Here is a tiny trained network, its code and every weight. The questions are about switching its units off for an input and a target symbol, where a switched-off unit gives its printed mean instead of its output.

import numpy as np


def w(rows, s, z=0):
    codes = np.array(rows[::2]) - 128.0
    scale = np.full(codes.shape[1], s)
    scale[-1] = z or s
    return codes * scale


def norm(h):
    return h / np.sqrt((h * h).mean(-1, keepdims=True) + 1e-5)


def f(y):
    return y / 2 * (1 + np.tanh(0.7978845608 * (y + 0.044715 * y**3)))


def softmax(a):
    e = np.exp(a - a.max(-1, keepdims=True))
    return e / e.sum(-1, keepdims=True)


def log_softmax(a):
    a = a - a.max(-1, keepdims=True)
    return a - np.log(np.exp(a).sum(-1, keepdims=True))


def net(x, mask):
    ids = ['γδεζηθλμξπστψω'.index(c) for c in x.split()]
    T = len(ids)
    res = E[ids] + P[:T]
    u = 0
    for l in range(3):
        q, k, v = (norm(res) @ M[l].T for M in (Q, K, V))
        z = softmax(np.where(np.tri(T) > 0, q @ k.T / 2**0.5, -1e9)) @ v
        res = res + np.where(mask[u], z, O[l][:, -1]) @ O[l][:, :-1]
        u += 1
        y = f(norm(res) @ A[l][:, :-1].T + A[l][:, -1])
        res = res + np.where(mask[u : u + 12], y, B[l][:, -1]) @ B[l][:, :-1]
        u += 12
    return log_softmax(norm(res)[-1] @ U[:, :-1].T + U[:, -1])


Q, K, V, O, A, B = {}, {}, {}, {}, {}, {}
E = w([
[107,56,203,97,155,109,99],'γ',
[121,142,183,134,129,147,214],'δ',
[108,189,170,82,131,156,96],'ε',
[89,127,107,141,144,200,121],'ζ',
[151,173,160,157,209,65,112],'η',
[146,116,111,253,189,153,156],'θ',
[101,163,170,90,121,132,167],'λ',
[123,123,148,130,97,157,190],'μ',
[109,130,153,119,164,140,170],'ξ',
[177,140,204,142,87,157,204],'π',
[162,105,55,133,177,135,107],'σ',
[157,119,168,127,133,189,196],'τ',
[132,147,104,142,30,131,143],'ψ',
[164,84,63,95,74,143,211],'ω',
],0.029)
P = w([
[40,141,115,185,117,248,97],'0',
[75,159,111,131,145,175,117],'1',
[103,158,117,122,135,158,131],'2',
[117,153,114,125,131,145,138],'3',
[128,154,109,119,130,126,139],'4',
[136,147,108,117,134,117,143],'5',
[146,146,101,119,134,110,149],'6',
[151,143,103,118,135,101,152],'7',
[162,139,103,118,132,94,151],'8',
[164,135,98,118,132,87,154],'9',
[170,134,94,121,135,80,157],'10',
[172,128,95,127,128,70,161],'11',
[173,128,93,133,124,58,166],'12',
[178,133,88,119,122,63,166],'13',
],0.013)
Q[0] = w([
[244,111,157,2,124,130,229],'L0H0',
[138,121,157,108,136,119,182],'L0H0',
],0.0059)
K[0] = w([
[66,19,235,117,127,109,25],'L0H0',
[96,41,17,239,37,5,37],'L0H0',
],0.003)
V[0] = w([
[164,255,53,138,155,150,187],'L0H0',
[156,193,145,124,126,203,148],'L0H0',
],0.008)
O[0] = w([
[134,238,174,148,254,190,59,144],'L0H0',
[88,155,135,49,144,181,125,251],'L0H0',
],0.0096,0.0022)
A[0] = w([
[221,141,112,159,51,151,103,111],'L0N0',
[127,133,144,106,136,127,201,46],'L0N1',
[100,104,66,136,84,129,125,128],'L0N2',
[115,174,197,137,130,132,103,140],'L0N3',
[90,102,146,130,80,172,145,65],'L0N4',
[106,156,159,169,121,110,143,92],'L0N5',
[89,176,162,116,156,131,120,58],'L0N6',
[98,182,98,68,52,104,130,76],'L0N7',
[42,140,97,113,189,117,59,115],'L0N8',
[137,247,85,107,130,172,137,31],'L0N9',
[162,179,127,132,130,127,141,4],'L0N10',
[173,78,89,114,85,89,199,103],'L0N11',
],0.014,0.0041)
B[0] = w([
[57,85,48,113,165,115,49,177],'L0N0',
[109,163,193,112,145,206,112,177],'L0N1',
[158,131,144,209,134,216,90,165],'L0N2',
[157,77,106,141,100,231,189,190],'L0N3',
[218,136,154,85,234,125,121,163],'L0N4',
[199,156,105,119,133,147,124,142],'L0N5',
[180,94,98,178,91,156,156,182],'L0N6',
[52,105,107,252,131,153,182,182],'L0N7',
[252,107,170,135,52,193,134,193],'L0N8',
[94,86,136,197,204,203,72,240],'L0N9',
[133,97,63,148,141,140,117,140],'L0N10',
[149,183,135,74,254,77,235,254],'L0N11',
],0.0087,0.0085)
Q[1] = w([
[118,132,146,123,187,204,247],'L1H0',
[43,153,162,57,58,54,167],'L1H0',
],0.015)
K[1] = w([
[138,198,75,142,153,12,124],'L1H0',
[131,243,77,161,81,250,172],'L1H0',
],0.014)
V[1] = w([
[129,233,2,102,125,100,109],'L1H0',
[43,73,124,121,139,173,130],'L1H0',
],0.0076)
O[1] = w([
[132,97,53,98,202,120,247,3],'L1H0',
[100,159,77,46,50,186,112,154],'L1H0',
],0.014,0.006)
A[1] = w([
[134,74,26,141,136,103,69,69],'L1N0',
[194,115,62,168,88,100,191,26],'L1N1',
[31,6,161,134,145,184,112,120],'L1N2',
[132,123,136,164,76,123,73,104],'L1N3',
[110,115,81,59,133,10,125,96],'L1N4',
[148,183,167,202,151,110,103,46],'L1N5',
[197,146,141,117,137,145,153,10],'L1N6',
[151,101,163,29,127,129,132,129],'L1N7',
[53,135,118,120,62,23,177,79],'L1N8',
[199,152,59,192,119,162,106,3],'L1N9',
[145,89,132,96,58,28,155,65],'L1N10',
[123,245,92,71,138,145,153,47],'L1N11',
],0.015,0.0054)
B[1] = w([
[168,117,146,94,196,121,70,146],'L1N0',
[41,144,157,98,141,107,120,151],'L1N1',
[180,126,154,131,79,76,119,253],'L1N2',
[162,96,108,91,137,134,146,206],'L1N3',
[15,131,73,149,189,114,178,170],'L1N4',
[154,48,138,135,128,137,136,215],'L1N5',
[101,81,134,168,147,124,140,165],'L1N6',
[56,97,199,137,152,127,121,194],'L1N7',
[96,142,150,165,240,93,191,151],'L1N8',
[86,152,191,96,152,118,154,226],'L1N9',
[113,116,81,161,182,8,137,162],'L1N10',
[128,138,134,151,64,158,156,154],'L1N11',
],0.014,0.007)
Q[2] = w([
[159,126,99,77,100,6,131],'L2H0',
[127,74,204,201,181,140,132],'L2H0',
],0.019)
K[2] = w([
[198,135,169,138,104,224,109],'L2H0',
[150,113,133,128,170,1,117],'L2H0',
],0.019)
V[2] = w([
[51,56,172,228,50,140,207],'L2H0',
[49,169,111,254,175,129,23],'L2H0',
],0.0065)
O[2] = w([
[115,149,70,214,103,119,146,254],'L2H0',
[16,3,117,145,98,73,159,142],'L2H0',
],0.015,0.0029)
A[2] = w([
[76,147,136,119,172,192,164,140],'L2N0',
[95,89,148,107,139,148,198,90],'L2N1',
[114,107,130,139,76,191,126,140],'L2N2',
[125,107,30,127,155,125,5,188],'L2N3',
[79,157,178,88,13,79,71,26],'L2N4',
[174,87,142,131,88,137,112,108],'L2N5',
[201,182,96,93,174,229,157,48],'L2N6',
[9,19,17,111,87,129,105,118],'L2N7',
[27,63,26,239,142,163,97,1],'L2N8',
[192,42,104,132,152,72,138,94],'L2N9',
[67,133,146,202,216,89,134,169],'L2N10',
[130,129,150,71,73,91,47,53],'L2N11',
],0.014,0.0066)
B[2] = w([
[127,121,116,130,143,124,79,206],'L2N0',
[114,124,116,116,133,139,94,179],'L2N1',
[102,114,113,129,145,86,147,188],'L2N2',
[106,53,149,125,123,145,144,166],'L2N3',
[166,146,114,161,172,68,86,144],'L2N4',
[121,124,135,114,140,109,118,174],'L2N5',
[136,136,91,115,131,71,151,199],'L2N6',
[159,160,106,94,103,126,255,178],'L2N7',
[74,138,115,103,175,162,101,187],'L2N8',
[132,145,131,167,147,148,132,157],'L2N9',
[125,110,128,121,75,119,111,252],'L2N10',
[105,165,87,147,129,127,87,148],'L2N11',
],0.025,0.011)
U = w([
[110,161,99,162,119,42,32,124],'γ',
[134,161,228,81,124,155,170,113],'δ',
[127,154,110,165,17,126,131,182],'ε',
[127,137,118,99,61,163,94,201],'ζ',
[185,106,146,68,66,87,137,187],'η',
[163,75,144,242,179,132,172,66],'θ',
[96,227,148,176,128,151,134,151],'λ',
[166,129,4,158,149,107,125,180],'μ',
[92,195,174,85,168,146,86,132],'ξ',
[85,53,181,111,29,30,133,68],'π',
[155,37,58,71,66,90,87,82],'σ',
[158,54,151,40,229,140,127,2],'τ',
[58,149,81,185,188,175,65,124],'ψ',
[131,86,110,75,78,199,207,221],'ω',
],0.012,0.0069)

Each question gives the input, a string of symbols that net reads in full, and the target symbol t.
The units are the heads (2 rows each of Q, K, V and O) and the neurons (one row each of A and B). Each row of codes is followed by its name. A weight is (code - 128) times the scale printed after its matrix; where a second scale follows, it is the last column's (O, A, B and U).
mask holds one flag per unit, layer by layer, with each layer's heads first. A switched-off unit (its flag False) gives its mean, the last column of its rows in O or B, instead of its output. The means were averaged over made-up inputs and are rounded, as every weight is.
A unit's drop is (log p(t) with every unit on - log p(t) with that unit switched off) / (log p(t) with every unit on - log p(t) with every unit switched off).
The circuit of an input: a set's keep is (log p(t) with only the set's units on - log p(t) with every unit switched off) / (log p(t) with every unit on - log p(t) with every unit switched off). Starting from the 12 units with the biggest drops (on a tie, the unit counted first), units are removed one at a time, each time the one whose removal leaves the highest keep (on an exact tie, the one counted first), for as long as the keep stays at least 0.8.
units of the circuit, in order: the units of the circuit, biggest drop first
unit that matters most: the unit with the biggest drop
top k neurons: the k neurons with the biggest drops, biggest first
k most important neurons of layer l: the k neurons of layer l with the biggest drops, biggest first
input ζ η σ η ζ, target θ: unit that matters most : L0N8
input ψ θ λ γ ω η θ η ζ π, target π: units of the circuit, in order : (L0H0; L1N1)
input μ ζ λ τ ω σ η ω τ γ σ γ ξ, target π: top 4 neurons : (L2N10; L2N8; L1N7; L0N1)
input ψ ψ ψ ψ σ θ μ, target ψ: 2 most important neurons of layer 0 : (L0N8; L0N9)
input π η ψ ξ η λ ψ η λ η π δ π ξ, target θ: units of the circuit, in order : (L1H0; L2N9; L2N8)
input ψ η γ θ ω π, target π: units of the circuit, in order : (L0N9; L2N7)
input θ π π ω η η ξ δ γ μ γ τ, target π: top 4 neurons : (L2N10; L1N7; L2N8; L1N1)
input ε ζ ω σ ψ μ γ η ω η μ ω ψ ψ, target ψ: 3 most important neurons of layer 0 : (L0N2; L0N11; L0N7)
input η ω τ ξ, target μ: 2 most important neurons of layer 0 : (L0N3; L0N8)
input μ ε ε ω σ λ λ, target τ: top 4 neurons : (L0N1; L0N2; L1N11; L0N7)
input σ τ μ τ η θ, target ψ: 2 most important neurons of layer 2 : (L2N8; L2N3)
input δ ξ ξ σ θ, target ψ: top 2 neurons : (L0N8; L2N8)
input ω γ ξ δ, target δ: 3 most important neurons of layer 0 : (L0N11; L0N1; L0N9)
input ξ μ ζ η τ ψ ζ, target ω: top 2 neurons : (L0N8; L2N7)
input η ω γ η ε ζ τ, target τ: top 2 neurons : (L0N11; L1N7)
input ω λ σ τ μ π γ γ ε ψ ξ, target ω: unit that matters most : L1H0
input η σ ψ, target ω: top 3 neurons : (L0N0; L2N7; L0N8)
input ω ε ψ τ η θ ξ τ, target ψ: top 2 neurons : (L0N3; L0N8)
input ξ σ ω δ θ ψ ε ζ ξ τ ξ δ τ π, target ω: top 3 neurons : (L0N8; L0N0; L2N7)
input λ ζ η π ζ ω σ η ζ ξ, target θ: most important neuron of layer 0 : (L0N1)
input γ μ δ, target δ: top 2 neurons : (L0N2; L0N1)
input ε ζ δ ξ, target η: 4 most important neurons of layer 0 : (L0N11; L0N6; L0N8; L0N7)
input ψ μ σ γ λ η σ ψ ε σ η γ ξ, target π: 2 most important neurons of layer 1 : (L1N2; L1N10)
input η γ σ γ μ, target π: top 3 neurons : (L2N10; L0N9; L0N2)
input μ γ η σ ε τ, target τ: 3 most important neurons of layer 1 : (L1N7; L1N2; L1N10)
input η τ γ θ ω ξ τ σ ξ σ λ, target λ: 2 most important neurons of layer 0 : (L0N11; L0N1)
input ε ω λ μ ω σ ζ ω, target μ: unit that matters most : L2N6
